In the rows, zero is written as 128.
Rows near named flat spaces through zero (a row that begins with a name and a colon came from that space)
j710-j202: [163 149  83 100 175 111 137 118 178  41  51 142 168 163  61 148 132  82
  92 139 151  18 166  77 196  70 161  33 115]
j492-j345: [108 121 129 126 117 128 141 110 102 129 140  92  75 114 200 117  63 111
 162 126 128 168 138 128 149 154 120 134  98]
j282-j142: [109 125 138 111 115 118 140 107 109 154 147 119 102 107 174 130 101 127
 142 145  97 167 135 119 158 122 142 134 121]
j43-j921: [106 130 133 157 150 130  94 150 165  96  90 169 173 131  71 100 131 121
 105 100 131 100 130 139 126  86 131 131 147]
j282-j142: [107 142 135 121 141 130 116  96 141 100  79 140 110 119 122 131 129 122
 124  99 141  86 153 111 131 122 127 132 138]
j282-j142: [120 136 126 138 121 130 128 135  98 137 145 111 125 108 153 121 136 156
 158 121 123 168 126 144 100 151 115 126 121]
j492-j345: [ 78 161 127 108 143 109 162 127 119  70  79 142 132 116 150  99  97 119
 118 120 146 122 176  88 130 114 159  61 121]
j710-j202: [ 55 122 158 124 132 115  99  74 176 134  60 184 113 120 130 116  83  85
  90 134  62  92 167  94 217  46 182 157 160]
j424-j502: [ 85 142 174  92 114 117 174 136 111 136 139 161 118 112 146 108 131 143
  90 119 159 152 138 101  71 142 145 136 154]
j43-j921: [118 113 116 190 125 142  79 150 147 147 118 139 163 145 105 110 137 132
 136 138  78 135 113 168 138 107 129 148 140]
j710-j202: [ 97 105 129 188 105 140 117 168 134 161 135 140 147 165 143  90 107 119
 118 163  86 161 114 158 121 130 146 147 139]
j43-j921: [ 83 142 152  93 144 115 112  57 150 107  68 154  91  92 137 138 102 107
 119  98 113  88 170  88 185  82 148 143 142]
j282-j142: [111 138 158  99  95 124 162 117  73 184 182 116  95  93 186 138 155 176
 145 137 120 196 122 126  74 174 124 152 139]
j492-j345: [102 161  89 170 137 145  65  54 108 111  45  88  94  97 166 152 160 162
 212 104  70  99 177 140 151 142 112 115 119]
j710-j202: [112 123 120 145 130 125 131 144 150 115 102 146 148 158 119 109 107 101
 103 152 112 111 139 119 153 104 157 105 131]
j282-j142: [134 158 123  93 134 118 155 113 125 111 100 142 141 131 109 151 183 147
 107 138 140  86 154  91 107 128 149  84 144]
j424-j502: [119 166 133  96 128 113 162 136 107 123 121 152 162 115 110 136 198 173
 108 139 132 124 147 100  77 129 152  79 152]
j492-j345: [131 110 137 118 128 123 116 111 127 140 155 114 102 103 150 131  82 111
 148 117 118 157 117 135 172 114 116 158 110]
j424-j502: [116 135 122 126 131 124 119 105 119 126 118 117 115 108 150 132 117 131
 152 125 106 138 142 125 154 119 130 121 119]
j710-j202: [141 156 153  65 139 125 136  74  95 114 138 108  76  60 140 165 160 167
 159  58 189 124 136 111  83 165  81 153 125]
j710-j202: [ 51 126 168 157 107 140 121 123 124 145 102 155  99 124 165  87 103 130
 116 108 122 149 142 135  85 148 134 180 157]
j43-j921: [138 109  81 217 139 148  57 152 163 122  91 122 173 167  93 113 125 112
 151 145  68 106 118 176 174  97 126 124 121]
j43-j921: [123 112 150 141  97 131 129 150 121 199 175 150 147 136 125 127 164 154
 109 163  86 170  99 147 101 129 141 168 159]
j492-j345: [102 183 126  94 161 110  97  66 110  90  76 135 133  43 117 153 179 180
 172  73 109 114 174 106 138  91 124  95 135]
j43-j921: [ 36 141 179 125 140 120  77  67 156 124  61 187 109  69 126 109 107 127
 118  72  87 114 165 112 162  63 146 185 169]
j710-j202: [ 98 118 164  86 106 107 180 136 100 159 185 133 103 105 186 109  72 119
 114 149 126 203 124 108 136 127 151 136 121]
j710-j202: [130 108 117 199  88 152 171 242  79 157 202  98 155 184 168  68 120 151
 136 166 158 221  83 186  11 223 109 118 113]
j492-j345: [158  94 156 101 115 122 152 156 130 165 208 131 122 129 124 128  98 111
 103 135 154 170  81 137 128 130 116 172 123]
j282-j142: [130 139 121 105 139 118 138 109 145 108  95 142 134 137 112 142 136 114
 106 140 125  85 150  97 157 103 152  98 133]
j43-j921: [134 125 133 141 114 134 141 163 102 146 170 117 137 127 139 115 141 153
 138 129 143 173 106 152  74 164 111 135 126]
j43-j921: [138 144 125  66 148 112 157  79 137  83  93 120  90 119 137 155 103  97
 117 117 163  74 163  74 173 117 139  94 112]
j424-j502: [ 27 141 203 101  79 135 173  79  78 176 122 140  27  97 239 107 108 152
 120 108 141 175 161 100  46 202 136 198 164]
j492-j345: [125  94 142 122 126 118 152 162 154 125 156 142 130 155 131  98  45  68
  88 148 143 146 110 122 171 101 146 135 114]
j492-j345: [ 99 144 110 152 131 131 146 147 136  91  72 140 145 169 130 102 125 114
 107 148 132  94 160 111 114 134 158  75 132]
j424-j502: [101 134 129 121 127 123 115  84 109 132 118 106  87  90 182 132  93 128
 170 118  96 154 150 124 169 123 127 135 112]
j424-j502: [128 136 138 132 118 135 151 158 132 134 123 156 155 161  96 122 181 145
  86 140 153 104 123 122  59 152 138 123 159]
j424-j502: [120 170 102  74 144  97 118  42  71 122 126  75  92  25 200 173 125 169
 226 120  60 179 175 103 215  96 132  73  86]
j282-j142: [131 165 121 118 129 129 146 133  98 114 117 125 144 116 119 138 200 180
 138 117 151 121 142 121  55 163 121  92 140]
j424-j502: [132 130 113 177 117 153 118 154 146 134  89 145 157 190  91 125 192 140
  99 150 127  74 127 141  70 158 135 126 160]
j282-j142: [106 129 144 130 114 131 127 117 100 150 148 115 100 100 169 122 118 148
 154 115 121 173 126 140 108 152 115 156 126]
[132 139  92 169 148 133 102 152 124  87 106 109 159 126 117 110 125 136
 165 113 125 132 134 153 129 125 114  87 105]
j282-j142
[172 136 115 108 126 127 170 164  89 117 182  91 131 126 138 133 144 152
 146 125 187 161 107 135  69 183  98  96 101]
j710-j202
[135 147 115 134 135 125 136 155 137 114 107 153 180 149  82 127 185 148
 102 144 128  99 134 121  97 118 147  86 148]
j424-j502
[ 92 173  91 165 138 140 102  91 114  88  31 114 125 128 145 132 175 159
 168 120  98  80 187 120 112 146 137  75 133]
j492-j345
[ 55 133 173 148 112 133  98 109 104 164 132 147 104  72 167 100 121 165
 153  88  96 191 132 151  94 131 117 193 153]
j43-j921
[137 140  93 159 158 132 101 142 149  71  79 125 163 141  90 117 130 119
 139 111 137  87 142 136 142 109 123  84 115]
j282-j142
[ 60 117 154 186 121 137  52 110 156 169  93 175 145 107 116 103 131 140
 131 116  39 143 131 160 155  73 143 196 170]
j43-j921
[151 133 102 124 122 115 153 158 104 141 165 111 162 133 137 132 143 145
 141 174 101 167 121 130 137 124 146  74 111]
j282-j142
[116 138 141  99 148 116 130 109 158  96  90 161 134 122  95 130 123 108
  94 109 145  81 148  96 150  89 145 119 142]
j43-j921
[181 106 106 187  98 168  98 144 131 189 146 107 135 189 103 157 211 156
 134 161 109 101  88 176  71 189 100 175 150]
j492-j345
[143 135 105 118 148 125 128 110 141  84  94 113 119 135 123 138 107 102
 134 120 147  86 147 110 164 119 127  95 107]
j43-j921
[149 146 115 136 131 134 137 157 114 117 132 126 161 136  99 131 187 164
 129 123 154 121 121 138  64 156 115 101 135]
j282-j142
[184 110 133  89 142 114 149 160 136 121 193 125 149 119  90 137 111 113
 111 120 175 145  89 130 140 111 109 127 108]
j424-j502
[161 115 103 178 126 154  55 100 147 163 112 112 131 139  99 163 181 146
 162 128  76  94 111 169 147 127 102 174 139]
j492-j345
[127 140 126 124 130 128 121 113 118 128 122 122 124 112 131 138 148 146
 144 118 124 128 135 128 119 133 121 126 130]
j492-j345
[116 127 102 190 129 146 126 181 146  97  86 137 166 191 106  90 130 113
 107 145 140  97 133 144  92 146 139  95 132]
j710-j202
[133 129  96 156 153 122  95 140 156  95  95 134 173 136  93 119 117 111
 135 135  96 107 137 135 185  75 142  88 116]
j424-j502
[135 146 100 168 127 149  92 111 127 131  81 119 139 145 111 148 200 162
 151 131 100  85 141 144 100 150 120 121 145]
j492-j345
[ 82  96 157 185  96 164 114 130 147 156 101 139  77 181 161  94  91  97
 103 123 139 112 122 149  85 180 119 211 153]
j424-j502
[174 101 106 176 106 141 125 198 134 179 181 129 190 185  90 125 174 141
 110 189  97 150  78 170 101 138 133 129 138]
j43-j921

Rows near named flat spaces through zero (a row that begins with a name and a colon came from that space)
j380_j886: [213 150 105  95 134 141 184 113 116 166 132 134 117 107 154  95 177  73
 152 176 108 116 120 130 116 162  91 108 123]
j131_j667: [127 146 125 179  81 110 112 122 150 158  98 148 129  99 159 131 155 100
 155 119 103 152 125 182 155 170 117 141 180]
j131_j667: [160 158 105 160 101 150 157 165 150 201  72 209  61 116 248  80 224 110
 177 153 149 137 107 167 175 164 139 131 197]
j129_j346: [121 152 183 153  67  97 109 155  74 103 167 152 120 139  53  97 100  84
 112 104 105 147 153 143  93  91 143 146 142]
j131_j667: [148 125 145 160 112 114 141 119 121 124  89 102 147 132 162 109 142 117
 135 138 118 155 155 180 140 173 107 150 106]
j501_j776: [142 126 160 102 164 148 171 148 118 100 128 136 152 147 150 113 129 170
  88 124 114 151  98 158 135 162 148 179 105]
j78_j608: [139 139  94  99 140 130 122 108 142  98 138 131 165  97  90 178 131 127
 151 137 115 103  98  72 107 102 127 127 164]
j129_j346: [ 91 123  91 155 111 157 124 130 187 213 116 137  74 124 196  97 104 103
 148 103 130 109 136 132 155 171  98  72 145]
j129_j346: [121 136 128 124  94  94 145 116 121 124 111 106 129 128 119 142 126 108
 151 131 126 135 122 112 119 143 142 114 114]
j501_j776: [162 144 166 161  85  69  88  94  73 166 204 129 109  85  19 124 150  57
  96 140  74 152 153 217 142 125 107 120 131]
j129_j346: [144 128 118 130 134 154 145 129 102 113 175 131 111 118  68  83 109  93
 124 147 102  80 165  96 119  94  98 114 122]
j501_j776: [127 121 161 104 160 130 149 137 113 103 143 126 146 142 117 133 122 170
  83 121 118 149 102 154 137 144 155 165 100]
j380_j886: [149 135 134 119 144 107  80 123 105 149 167 165 107 107  85 161 183 137
 110 145 145 136 109 150 140  76 151 128 158]
j501_j776: [130 138 141 115 119 133 166 140 128 137 129 135 121 136 145 106 117 120
 120 119 110 137 109 137 126 165 136 133 119]
j501_j776: [133 113 128 104 151 108  94 106 128 143 130  98 137 137 126 168 132 145
 118 131 163 142 127 128 114 111 128 105  97]
j395_j288: [141 119 112  74 203 153 127 103 156 134 175 134 161 100 107 180 131 175
  82 126 102 123  64 137 145 146 130 141 134]
j131_j667: [112 122 155 144  94 109 142 127 125 119  96  81 147 159 151 108  82 111
 130 106 125 155 157 144 106 169 115 127  81]
j129_j346: [105 129 156 129 113 115 195 134 131 103  95 107 146 142 155 117 110 149
 116 114  94 157  99 158 153 211 158 165  95]
j78_j608: [ 89 130  76 127 107 147 163 140 186 133  50 123 118 141 220 132 116 135
 196 119 158 105 112  54 127 156 139 100 145]
j129_j346: [123 131 125 151 133 171 138 161 151 140 102 163 116 140 196  88 131 141
 133 115 134 127 132 141 142 143 120 147 157]
j78_j608: [153 126 121 119 135 132 130 130 123 160 117 128 103 139 164 112 153 118
 138 146 158 129 140 130 123 123 118 105 113]
j380_j886: [103 124 128 143 119 141 130 128 159 116 107 111 160 134 153 127  82 131
 129  96 109 134 131 131 121 163 110 139 131]
j501_j776: [143 121  90 140 155 193 169 135 150  48  91 112 188 125 151  98  98 135
 162 141 105  78 161  65 110 127  79 163 142]
j380_j886: [100 112 121 155 133  87  91 103 145 139  91 117 127 111 146 191 180 176
 134 138 153 156 109 173 187 140 162 139 135]
j131_j667: [112 140 122 179  71  96  74 118 147 170 103 136 116 111 147 143 139  91
 161 111 135 149 146 160 133 132 115 109 171]
j395_j288: [118 163 178 150  49  86 177 173  93 162 102 176  61 149 165  78 166  99
 138 121 127 174 105 177 149 171 191 142 137]
j380_j886: [165 157 114  91 117 119 114 124 138 171 141 163 125 109 138 157 159  97
 146 129 133 138  84 116  97 120 130 106 172]
j131_j667: [109 134 136 132  92 106 120 137 135 159 102 125 105 149 164 127 120 113
 146 111 156 148 129 126 113 137 141 102 121]
j501_j776: [ 87 116 150 202 120 108  44 151  99  24  95 149 166 130  79 166 154 191
 135 127 163 136 172 130 146  26 165 205 180]
j78_j608: [ 75 124 101 181  97 173 137 166 183 151  62 146  96 152 233  76  98 128
 171  97 149 111 157 108 145 155 113 115 158]
j501_j776: [138 127 143  89 163 135 157 129 127 171 165 143 101 129 136 123 143 148
  82 128 117 142  82 166 154 165 149 126 105]
j501_j776: [127 117 122 151 144 134 108 112 113  80 156 117 155 104  57 136 118 133
 118 140 101 101 158 122 139  93 108 149 137]
j380_j886: [ 97 103 141 153 130 124 151 119 118 108 126  84 123 141 110 102  95 139
 109 128 113 121 163 144 156 154 122 130  72]
j380_j886: [ 95 101 120 195 131 136  85 122 153 168 107 123  97 125 167 112 138 145
 124 123 144 130 172 186 187 140 105 120 130]
j129_j346: [121 113 125 117 176 151 134 130 174 150  90 131 146 136 217 151 147 194
 107 115 143 158  85 173 165 185 139 155 125]
j380_j886: [156 141 125  84 126  94 158 114 103 128 132 124 118 121 106 154 168 120
 140 159 136 132  93 106 121 125 160 115 111]
j380_j886: [109 105 145 159 158 140 116 146 101  67 123 130 132 142 104 116 140 183
 107 142 145 118 162 136 159  83 147 173 117]
j78_j608: [158 134 137 141 121 123 112 124 101 159 164 142 100 115  98 102 148  92
 117 144 119 125 153 160 132 111 107 114 131]
j131_j667: [116 108 127 125 148 127  75 128 116 119 142 114 122 147 102 142 114 144
 120 128 175 116 163  98 106  57 124 106 110]
j78_j608: [166 152 148 141 100 183 144 155 103 125 195 149 135 131  82  26  50  35
 111 104  63  96 186 119  62 118  48 124 144]
j395_j288: [213  92 149 123 180 121 173  83  71 106 121  36 157 142 123  86 155 120
 101 198 124 135 202 187 136 162  66 137   3]
j395_j288: [192 147 168 109  96  96 193 137  68 162 120 120  87 153 153  67 171  76
 130 165 133 160 140 169 114 166 133 116  68]
j395_j288: [180 142 160  83 166 153 148 166  96 127 147 176 122 151 152 103 166 151
  94 139 148 148  99 144 107 108 150 161 129]
j395_j288: [101  98 114 174 164 152  92 117 142  61 113 107 177 116 105 147 113 178
 121 129 122 107 166 129 157 100 107 171 139]
j131_j667: [178 123 125 102 160  96 125  92 101 132 136 110 136 107 103 169 195 140
 121 176 138 140 114 155 146 122 135 130 104]
j78_j608: [107 124 159 134 117 112 149 138 109 116 128 118 119 145 118 114 115 141
 107 119 121 145 128 151 142 148 153 143  97]
j131_j667: [172 113 136 214 117 118  81 119 113 140  63 112 132 129 193  98 195 118
 154 165 161 156 215 215 159 127  76 151 126]
j395_j288: [ 84  91 111 153 163 133 103  84 170 111 131  72 174 106 107 169  83 167
 102 110  96 121 137 155 169 166 100 137 106]
j395_j288: [122 132 113 100 143 134 111 150 131 158 132 170  80 139 150 141 163 150
 136 135 181 119 101  92 128  79 166 103 149]
j129_j346: [145 132 136 102 126 110 162 114 105 114 143 106 135 126  93 130 125 114
 122 142 109 128 119 119 118 142 134 124  96]
j78_j608: [158 128 133 127 149 106  81 100 106 134 175 137 138  93  62 167 167 128
 104 148 116 134 123 165 141  94 123 136 146]
j395_j288: [ 63 118 117 168  98 102 117 115 156 141 109 117 107 114 126 151 119 141
 139 111 119 130 122 142 179 157 152 118 137]
j78_j608: [152 113 109  99 166 111 100  97 154 164  92 102 144 129 188 187 173 161
 135 145 177 156 105 146 133 141 127 110 108]
j131_j667: [177 116 108 131 172 134  93 117 105 139 134 142 109 113 125 135 205 142
 133 182 169 112 154 138 148  69 115 124 133]
j78_j608: [132 134  89 142 111 137 101  97 187 178 112 113 151 100 169 148 107  87
 159 108 108 127 128 134 117 171  71  94 162]
j501_j776: [ 84 148 155 144  47  91 143 153 123 109  87 120 127 159 141 119  84 100
 160  90 133 153 130 102  91 143 160 125 127]
j395_j288: [145 136 141 116 116 108 165 111 120 148 138 112 127 118 122 122 132 106
 117 133  94 146 110 163 138 184 127 126 103]
j129_j346: [ 91 123 126 172 101 118 128 133 120  63  99 115 146 126  99 129 114 138
 152 128 120 113 158 103 140 108 140 155 139]
j380_j886: [123 161 101 117 101 141  66 152 186 175 100 191 134 124 200 170 134 116
 170  84 165 145  82  95  80 103 132 110 229]
[217  99 104 111 223 161  85  92 129 113 114  98 192 117 161 158 185 165
 119 180 163 127 161 153 119  96  62 150 111]
j501_j776
[123 110 114  90 175 134 118 116 168 107  78  98 184 145 190 192 127 193
 130 118 167 150  91 110 114 144 139 142 112]
j78_j608
[138 149 103 103  88  91 157  88 134 143 143 104 135  92  84 158 120  70
 160 136  85 117  99  97 113 162 122  90 131]
j78_j608
[149 107  93 139 199 167 106 101 127 122 191 144 125  77  61 133 158 150
  98 165  97  76 141 140 181  90  96 137 150]
j501_j776
[117 127 146 131 105  86 151 121 103 145 127 116  92 131 114 126 151 125
 123 142 129 145 121 154 157 150 162 118  94]
j78_j608
[139 138 139  98 114 129 196 158  82 105 129 134  88 159 118  77 131 111
 140 153 142 107 134  73 107 108 160 117  90]
j78_j608
[155 157 124  92  88  62 156 101 129 196 110 133  99 105 153 173 194  97
 155 147 129 169  59 155 141 187 169  97 130]
j131_j667
[151 123 106 116 148 123 143  87 132 115 145  97 159  94  88 152 131 118
 128 150  90 112 122 128 139 150 102 127 116]
j395_j288
[ 80 132  87 163  82 131 134 118 196 165  74 116 123 115 195 134  99 105
 179  98 116 122 122 115 145 191 110  97 159]
j78_j608
[100  96 127 121 188 163 156 108 159 150 167 102 128 118 125 118  90 169
  64 113  83 118 110 176 186 197 111 132  85]
j129_j346
[ 95 116 110 166 139 176 138 148 166 138 108 145 112 130 180  89 110 147
 130 112 120 108 144 137 165 153 111 137 148]
j129_j346
[ 99 129 148 110  99  96 133 124 130 131 120  97 134 151 126 145  87 122
 125 100 133 152 115 118 102 150 147 110  95]
j131_j667
[114 132 124 146  95 112 185 129 108  52  86 100 149 130 106 117 121 122
 167 148 108 110 145  84 131 138 145 153 112]
j129_j346
[125 139 173 118 109  87 106 134 116 132 121 134 146 142 134 162 136 144
 105 103 137 188  95 175 115 143 164 153 127]
j129_j346
[ 69 102  95 143 111  91 153  72 144 108 127  48 131 103  64 162  84 122
 145 135  92  94 141  95 166 166 126  90  77]
j129_j346
[ 44 124 154 221  67 110  82 155 126  69 102 138 137 134  94 121  86 141
 138  86 117 134 173 140 150 100 149 171 169]
j129_j346
[155 138  98 145 127 180 174 139 146 100  99 135 152 118 166  80 119 102
 165 141  98  93 151  98 118 150  82 146 154]
j501_j776
[ 65 123 138 123 134 132  84 147 149 107 145 149 139 139 104 167  85 174
 104  79 140 132  99 105 121  93 166 140 157]
j131_j667
[141 121 125 152 153 186 146 168 121  68  96 149 146 150 165  76 130 154
 139 140 142 103 168 103 123  96 111 174 142]
j380_j886
[154 148 114  80 133 115 157 116 127 164 156 150 105 104 114 150 164 114
 129 145 115 126  70 119 133 144 151 107 139]
j395_j288
[ 96 137 117 104 136 174 159 163 147 120 154 165 110 138 125 101  83 135
 121 101 115  94 101  70 115 118 144 123 152]
j131_j667
[122 107 140 121 136 107  74 147 110 159  92 119  82 183 182 135 158 157
 137 137 241 150 162 114 107  60 153  89  87]
j131_j667
[103 131 136 193 119 165 116 160 156 109  96 168 145 124 175  99 124 151
 127 101 106 137 140 173 162 149 118 186 186]
j131_j667
[157 133 113 109 122 120 149 112  95 107 158 110 123 116  64 117 127  87
 145 161 116  92 150  78 103  94 113 102 110]
j129_j346
[167 133 126 126 136 154 163 117 130 133 141 115 151 116 133  92 111  94
 121 134  82 120 140 149 119 173  78 134 117]
j380_j886
[126 122 122 149 123 150 105 121 173 170 107 112 148 132 191 116  93 111
 130  96 122 144 146 162 118 174  76 115 133]
j78_j608
